Below is a small trained network, with its code and all its weights. Each question gives an input and a target symbol and asks what happens when units are switched off, that is, made to give their printed mean instead of their output.

import numpy as np


def w(rows, s, z=0):
    codes = np.array(rows[::2]) - 128.0
    scale = np.full(codes.shape[1], s)
    scale[-1] = z or s
    return codes * scale


def f(y):
    return y / 2 * (1 + np.tanh(0.7978845608 * (y + 0.044715 * y**3)))


def softmax(a):
    e = np.exp(a - a.max(-1, keepdims=True))
    return e / e.sum(-1, keepdims=True)


def log_softmax(a):
    a = a - a.max(-1, keepdims=True)
    return a - np.log(np.exp(a).sum(-1, keepdims=True))


def net(x, mask):
    ids = ['ΘΛΞΩβγεζμστ'.index(c) for c in x.split()]
    T = len(ids)
    res = E[ids] + P[:T]
    r = res
    for j in range(3):
        rows = slice(2 * j, 2 * j + 2)
        q, k, v = (r @ M[0][rows].T for M in (Q, K, V))
        z = softmax(np.where(np.tri(T) > 0, q @ k.T / 2**0.5, -1e9)) @ v
        o = O[0][rows]
        res = res + np.where(mask[j], z, o[:, -1]) @ o[:, :-1]
    y = f(res @ A[0][:, :-1].T + A[0][:, -1])
    res = res + np.where(mask[3:15], y, B[0][:, -1]) @ B[0][:, :-1]
    return log_softmax(res[-1] @ U[:, :-1].T + U[:, -1])


Q, K, V, O, A, B = {}, {}, {}, {}, {}, {}
E = w([
[152,147,127,170,64,81,67,156,174,190,47],'Θ',
[32,187,120,94,186,39,205,30,167,113,64],'Λ',
[195,157,107,76,202,47,120,199,111,55,169],'Ξ',
[143,99,233,168,124,112,114,152,171,167,101],'Ω',
[132,205,64,25,246,213,49,146,13,100,58],'β',
[86,146,169,37,179,141,245,163,32,225,244],'γ',
[193,168,21,169,88,178,241,56,29,79,166],'ε',
[66,68,140,254,137,152,68,137,90,145,120],'ζ',
[168,60,167,144,111,244,123,122,196,208,117],'μ',
[91,121,113,223,104,116,62,107,174,212,142],'σ',
[169,154,87,49,213,61,150,108,197,114,226],'τ',
],0.008)
P = w([
[171,109,161,143,109,144,146,111,84,86,152],'0',
[155,193,170,201,150,160,193,162,134,105,140],'1',
[97,154,130,209,138,170,165,156,152,124,160],'2',
[234,183,164,96,167,67,171,75,29,163,78],'3',
[152,99,126,102,83,74,102,57,66,140,136],'4',
[94,118,2,133,224,178,213,169,165,135,130],'5',
[101,223,173,170,163,165,139,173,229,121,110],'6',
[162,86,188,50,50,38,23,32,66,153,128],'7',
[96,30,8,52,133,74,144,69,88,173,145],'8',
[57,216,62,144,174,142,168,183,212,136,88],'9',
[64,132,192,103,92,112,45,84,167,138,152],'10',
],0.0079)
Q[0] = w([
[45,109,168,186,153,148,105,233,237,153,64],'H0',
[101,87,253,145,56,69,9,60,172,143,142],'H0',
[165,53,166,107,73,96,100,54,64,116,140],'H1',
[74,125,233,151,81,170,72,197,211,85,125],'H1',
[88,166,52,128,223,146,203,199,173,129,88],'H2',
[50,158,205,213,59,194,53,218,255,105,125],'H2',
],0.0089)
K[0] = w([
[120,57,186,34,131,75,65,74,126,186,98],'H0',
[42,53,70,78,125,125,139,165,201,145,137],'H0',
[36,131,63,181,151,200,187,182,185,87,134],'H1',
[90,2,73,75,42,94,121,51,77,107,148],'H1',
[219,165,237,119,100,105,118,47,89,131,114],'H2',
[111,24,85,68,118,77,56,86,84,124,138],'H2',
],0.0088)
V[0] = w([
[66,158,120,109,194,83,160,100,138,100,207],'H0',
[73,174,75,151,110,47,73,128,128,135,41],'H0',
[144,110,63,128,68,170,209,77,78,84,144],'H1',
[91,144,255,140,145,22,140,161,99,144,130],'H1',
[213,153,122,110,77,85,139,116,208,191,183],'H2',
[25,104,123,200,120,169,124,86,114,209,189],'H2',
],0.0073)
O[0] = w([
[103,178,84,109,70,108,235,197,102,129,163,201],'H0',
[254,98,115,176,116,159,191,69,100,136,167,9],'H0',
[119,184,76,191,128,108,179,136,114,160,109,252],'H1',
[102,37,215,112,46,147,138,130,179,95,161,187],'H1',
[156,166,196,145,162,126,89,179,69,236,196,185],'H2',
[165,48,23,118,133,155,111,223,210,129,98,161],'H2',
],0.0079,0.0016)
A[0] = w([
[71,201,124,95,153,89,189,131,83,59,186,133],'N0',
[94,199,206,109,120,120,169,156,75,229,173,214],'N1',
[102,185,161,150,168,56,158,75,148,36,136,194],'N2',
[152,81,87,178,159,140,50,211,194,150,105,156],'N3',
[138,109,203,191,115,140,25,37,141,191,74,182],'N4',
[198,164,100,146,147,197,128,139,2,44,136,79],'N5',
[234,72,114,235,53,172,154,175,87,119,165,190],'N6',
[122,110,151,218,49,141,170,71,118,134,120,191],'N7',
[213,88,93,213,182,148,106,103,174,188,70,147],'N8',
[169,188,78,119,158,132,211,65,72,62,146,39],'N9',
[85,132,125,184,104,103,114,64,237,62,16,212],'N10',
[177,63,143,158,139,87,94,193,141,126,187,250],'N11',
],0.0064,0.0021)
B[0] = w([
[192,107,182,70,181,95,109,144,117,75,209,242],'N0',
[122,50,74,130,84,205,158,183,45,147,128,253],'N1',
[119,105,139,36,162,34,165,97,132,66,142,197],'N2',
[154,138,125,93,165,110,48,228,181,71,91,179],'N3',
[101,93,197,143,160,169,81,12,65,134,139,192],'N4',
[129,199,148,49,91,201,114,134,220,166,108,163],'N5',
[234,253,146,60,73,126,229,116,229,195,216,187],'N6',
[113,146,149,91,76,151,188,27,139,157,159,185],'N7',
[220,142,106,181,226,75,107,100,109,65,162,193],'N8',
[79,145,206,88,83,177,81,150,198,129,87,197],'N9',
[114,14,48,77,108,208,195,91,108,83,42,191],'N10',
[163,139,211,92,85,78,96,213,195,111,213,171],'N11',
],0.006,0.0044)
U = w([
[68,124,159,150,83,144,129,80,84,145,139,154],'Θ',
[155,198,110,76,70,139,200,111,193,203,153,169],'Λ',
[198,59,67,123,117,192,137,156,144,39,112,2],'Ξ',
[70,89,211,146,79,150,73,120,164,109,115,169],'Ω',
[175,124,184,163,150,125,93,58,112,145,185,85],'β',
[117,98,128,141,94,150,155,207,55,189,153,122],'γ',
[59,105,145,138,54,116,117,202,207,164,61,180],'ε',
[113,79,113,113,164,112,204,49,105,72,86,86],'ζ',
[86,157,144,83,196,195,1,151,103,110,69,122],'μ',
[198,169,151,104,187,15,95,202,173,59,217,93],'σ',
[158,175,32,213,191,99,166,129,63,164,101,195],'τ',
],0.0059,0.0012)

Each question gives the input, a string of symbols that net reads in full, and the target symbol t.
The units are the heads (2 rows each of Q, K, V and O) and the neurons (one row each of A and B). Each row of codes is followed by its name. A weight is (code - 128) times the scale printed after its matrix; where a second scale follows, it is the last column's (O, A, B and U).
mask holds one flag per unit, heads first, then neurons. A switched-off unit (its flag False) gives its mean, the last column of its rows in O or B, instead of its output. The means were averaged over made-up inputs and are rounded, as every weight is.
A unit's drop is (log p(t) with every unit on - log p(t) with that unit switched off) / (log p(t) with every unit on - log p(t) with every unit switched off).
The circuit of an input: a set's keep is (log p(t) with only the set's units on - log p(t) with every unit switched off) / (log p(t) with every unit on - log p(t) with every unit switched off). Starting from the 12 units with the biggest drops (on a tie, the unit counted first), units are removed one at a time, each time the one whose removal leaves the highest keep (on an exact tie, the one counted first), for as long as the keep stays at least 0.8.
circuit, biggest first: the units of the circuit, biggest drop first
most important unit: the unit with the biggest drop
k most important neurons: the k neurons with the biggest drops, biggest first
heads that matter: for each layer, one digit per head in row order, 1 if its drop is at least 0.15 and else 0, layers parted by /
input ε σ Θ ζ Λ Ξ ε Θ β σ, target β: most important unit => H0
input τ Ξ τ σ σ, target γ: circuit, biggest first => (H0, H2, N1)
input ε β τ ζ γ Θ Ξ ζ β μ, target Ξ: circuit, biggest first => (H2, N10, H0)
input ε Θ Λ μ τ Λ Λ Ω, target Λ: heads that matter => 100
input ζ σ Ω σ, target σ: circuit, biggest first => (H2, N8, N3)
input Ξ ε ζ ε Θ, target Ξ: circuit, biggest first => (H2, N10)
input Θ ζ γ Λ ε μ Θ, target τ: circuit, biggest first => (H1, N8)
input Ξ ζ ε ε Θ σ μ, target β: circuit, biggest first => (H0, N4, N8)
input μ μ β Λ ζ, target ζ: circuit, biggest first => (H2, N10, N9)
input Λ γ ε Λ μ Θ β Θ, target β: circuit, biggest first => (H0, N4)
input μ ζ ζ β ζ, target Ξ: heads that matter => 001
input μ ζ ε ζ Ω Ω ζ ζ ε Θ, target Ξ: circuit, biggest first => (N10, H2, H0)
input τ ε ε ε Ω Θ Ω ε Ξ Λ, target ζ: circuit, biggest first => (N10, N2)
input γ σ ζ, target ε: most important unit => H0
input ζ σ ε ε τ ε Θ, target γ: circuit, biggest first => (H2, N1, H0)
input Λ τ ζ, target Λ: 2 most important neurons => (N6, N7)
input γ ε Θ, target ε: heads that matter => 101
input Λ ε Λ ε Ξ Λ ζ, target Θ: heads that matter => 001
input μ Θ μ μ ζ, target μ: 2 most important neurons => (N3, N4)
input γ ε μ ζ, target τ: most important unit => H1
input Θ Ξ τ Ω Θ μ Θ, target β: heads that matter => 101
input Ξ Λ Θ, target Θ: heads that matter => 001
input Θ β σ ζ Ω, target σ: heads that matter => 101
input Θ ε τ μ μ ε β σ, target τ: heads that matter => 010
input μ Ξ σ, target μ: heads that matter => 100
